Below is a small trained network, with its code and all its weights. Each question gives an input and a class and asks what happens when units are switched off, that is, made to give their printed mean instead of their output.

import numpy as np


def w(rows, s, z=0):
    codes = np.array(rows[::2]) - 128.0
    scale = np.full(codes.shape[1], s)
    scale[-1] = z or s
    return codes * scale


def f(y):
    return np.maximum(y, 0)


def log_softmax(a):
    a = a - a.max(-1, keepdims=True)
    return a - np.log(np.exp(a).sum(-1, keepdims=True))


def net(x, mask):
    res = np.array(x, float).reshape(1, 7) / 4 @ E
    y = f(res @ A[0][:, :-1].T + A[0][:, -1])
    res = res + np.where(mask, y, B[0][:, -1]) @ B[0][:, :-1]
    return log_softmax(res[-1] @ U[:, :-1].T + U[:, -1])


A, B = {}, {}
E = w([
[109,130,124,114,124,127,150,155,134,117,147],'x0',
[131,138,132,130,133,111,137,107,123,155,136],'x1',
[192,126,250,247,214,101,168,220,34,72,163],'x2',
[138,117,113,136,129,124,122,133,129,128,118],'x3',
[50,218,108,173,218,178,12,224,206,234,163],'x4',
[157,69,162,206,21,201,166,145,180,195,196],'x5',
[123,128,131,122,127,141,128,138,130,112,132],'x6',
],0.012)
A[0] = w([
[159,52,184,187,97,126,151,109,48,83,148,90],'N0',
[124,143,136,159,131,124,71,151,55,145,149,91],'N1',
[127,116,114,171,153,148,132,89,155,103,122,82],'N2',
[132,50,110,28,52,107,123,62,116,109,129,223],'N3',
[51,170,81,115,112,183,73,107,196,185,119,128],'N4',
[151,144,132,134,124,147,160,145,152,118,96,90],'N5',
[152,127,134,118,182,93,137,145,73,93,110,154],'N6',
[103,101,102,133,97,191,125,132,156,166,162,101],'N7',
[79,157,65,79,131,144,50,135,171,169,143,177],'N8',
[105,154,120,68,213,55,96,117,113,77,83,255],'N9',
[116,176,152,92,136,100,115,112,67,101,134,156],'N10',
[158,76,164,196,26,185,141,138,180,178,188,132],'N11',
[147,76,178,140,126,116,165,117,30,85,146,134],'N12',
[127,106,138,180,57,163,125,126,133,150,173,132],'N13',
[95,147,90,101,104,141,69,121,123,188,134,101],'N14',
[136,156,101,87,179,155,117,137,159,160,131,117],'N15',
[108,76,129,125,89,111,158,97,79,94,120,224],'N16',
[107,147,198,249,241,109,116,199,139,133,158,22],'N17',
[147,124,139,121,135,170,98,93,85,102,148,83],'N18',
[122,111,115,143,123,105,113,125,112,129,144,122],'N19',
[118,92,68,62,34,117,171,40,131,98,97,230],'N20',
[159,162,121,132,127,177,112,150,126,157,148,89],'N21',
[178,110,172,163,152,70,205,90,64,50,136,132],'N22',
[173,104,191,156,89,101,178,143,70,99,106,123],'N23',
[115,146,133,214,173,128,56,193,59,139,187,32],'N24',
],0.012,0.0093)
B[0] = w([
[151,120,177,127,166,77,174,143,159,51,89,213],'N0',
[151,125,114,90,121,158,124,124,138,131,115,167],'N1',
[100,122,142,122,147,128,127,112,120,131,118,129],'N2',
[138,195,160,99,84,244,114,43,130,187,119,236],'N3',
[79,64,96,210,151,71,94,180,173,203,159,238],'N4',
[135,135,147,144,107,106,138,117,99,155,120,132],'N5',
[161,81,95,75,63,123,134,144,59,129,161,201],'N6',
[119,96,159,189,107,137,81,141,162,164,169,177],'N7',
[59,126,92,95,174,71,40,134,110,114,95,237],'N8',
[80,133,2,26,63,149,79,155,7,97,83,251],'N9',
[130,92,63,95,72,145,113,141,115,101,172,181],'N10',
[153,108,242,226,192,116,127,103,202,180,147,223],'N11',
[121,77,128,132,127,91,173,202,114,103,119,216],'N12',
[181,136,194,217,170,126,166,122,130,109,137,182],'N13',
[88,121,119,141,134,99,99,180,161,114,130,188],'N14',
[77,162,114,98,185,123,79,129,116,126,111,178],'N15',
[179,131,141,127,116,137,217,133,89,96,151,202],'N16',
[181,212,128,68,75,245,176,26,117,185,138,255],'N17',
[107,117,139,119,95,122,139,129,103,130,128,138],'N18',
[151,144,117,122,145,127,133,143,116,131,126,131],'N19',
[167,246,127,99,118,254,103,15,147,232,133,252],'N20',
[122,133,104,146,112,134,84,94,129,157,163,157],'N21',
[171,92,78,140,70,87,166,206,95,82,174,243],'N22',
[161,100,149,143,174,97,213,152,128,89,74,210],'N23',
[153,204,171,88,88,174,151,21,169,157,135,218],'N24',
],0.0095,0.026)
U = w([
[121,217,73,50,87,219,135,67,95,132,105,235],'0',
[159,186,173,199,140,237,186,47,202,170,133,191],'1',
[152,51,66,111,70,102,194,203,83,68,119,79],'2',
[169,80,192,197,173,52,250,142,159,64,117,3],'3',
[2,130,49,104,165,59,58,153,139,126,77,132],'4',
[79,62,131,247,169,88,61,153,207,179,150,81],'5',
],0.0089,0.0029)

Each question gives the input, the list of numbers given to net, and the class t.
The units are the neurons (one row each of A and B). Each row of codes is followed by its name. A weight is (code - 128) times the scale printed after its matrix; where a second scale follows, it is the last column's (A, B and U).
mask holds one flag per neuron, in row order. A switched-off neuron (its flag False) gives its mean, the last column of its row in B, instead of its output. The means were averaged over made-up inputs and are rounded, as every weight is.
A unit's drop is (log p(t) with every unit on - log p(t) with that unit switched off) / (log p(t) with every unit on - log p(t) with every unit switched off).
The circuit of an input: a set's keep is (log p(t) with only the set's units on - log p(t) with every unit switched off) / (log p(t) with every unit on - log p(t) with every unit switched off). Starting from the 12 units with the biggest drops (on a tie, the unit counted first), units are removed one at a time, each time the one whose removal leaves the highest keep (on an exact tie, the one counted first), for as long as the keep stays at least 0.8.
circuit, biggest first: the units of the circuit, biggest drop first
most important unit: the unit with the biggest drop
top k neurons: the k neurons with the biggest drops, biggest first
drop when u is switched off: that unit's drop, to one decimal
input [7,-5,5,1,-3,1,8], class 3: most important unit -> N9
input [-2,-8,4,0,0,1,0], class 3: circuit, biggest first -> N20, N9
input [-6,5,-4,-5,1,3,-7], class 5: circuit, biggest first -> N17, N4
input [-5,-8,-5,3,2,0,2], class 4: top 2 neurons -> N11, N8
input [-5,5,0,-1,5,-8,-3], class 4: top 3 neurons -> N20, N3, N8
input [3,-3,1,-5,-5,8,8], class 3: top 2 neurons -> N17, N0
input [-3,3,1,-6,-5,-2,-5], class 2: top 2 neurons -> N17, N22
input [5,-1,-8,-6,1,2,7], class 5: top 3 neurons -> N4, N17, N8
input [3,2,-8,-7,1,-6,-4], class 4: top 3 neurons -> N4, N8, N17
input [1,5,2,4,0,-2,-2], class 2: top 2 neurons -> N20, N3
input [8,-3,-5,4,6,1,-7], class 5: top 2 neurons -> N4, N9
input [1,-4,-8,-4,-6,1,-6], class 1: drop when N9 is switched off -> 0.6
input [-7,-7,-8,-7,8,2,-7], class 5: drop when N4 is switched off -> 0.2
input [6,-8,8,-7,0,8,7], class 3: circuit, biggest first -> N0
input [-3,0,-2,2,1,3,-8], class 5: drop when N17 is switched off -> 0.3
input [5,7,-1,0,8,0,-7], class 4: top 2 neurons -> N8, N11
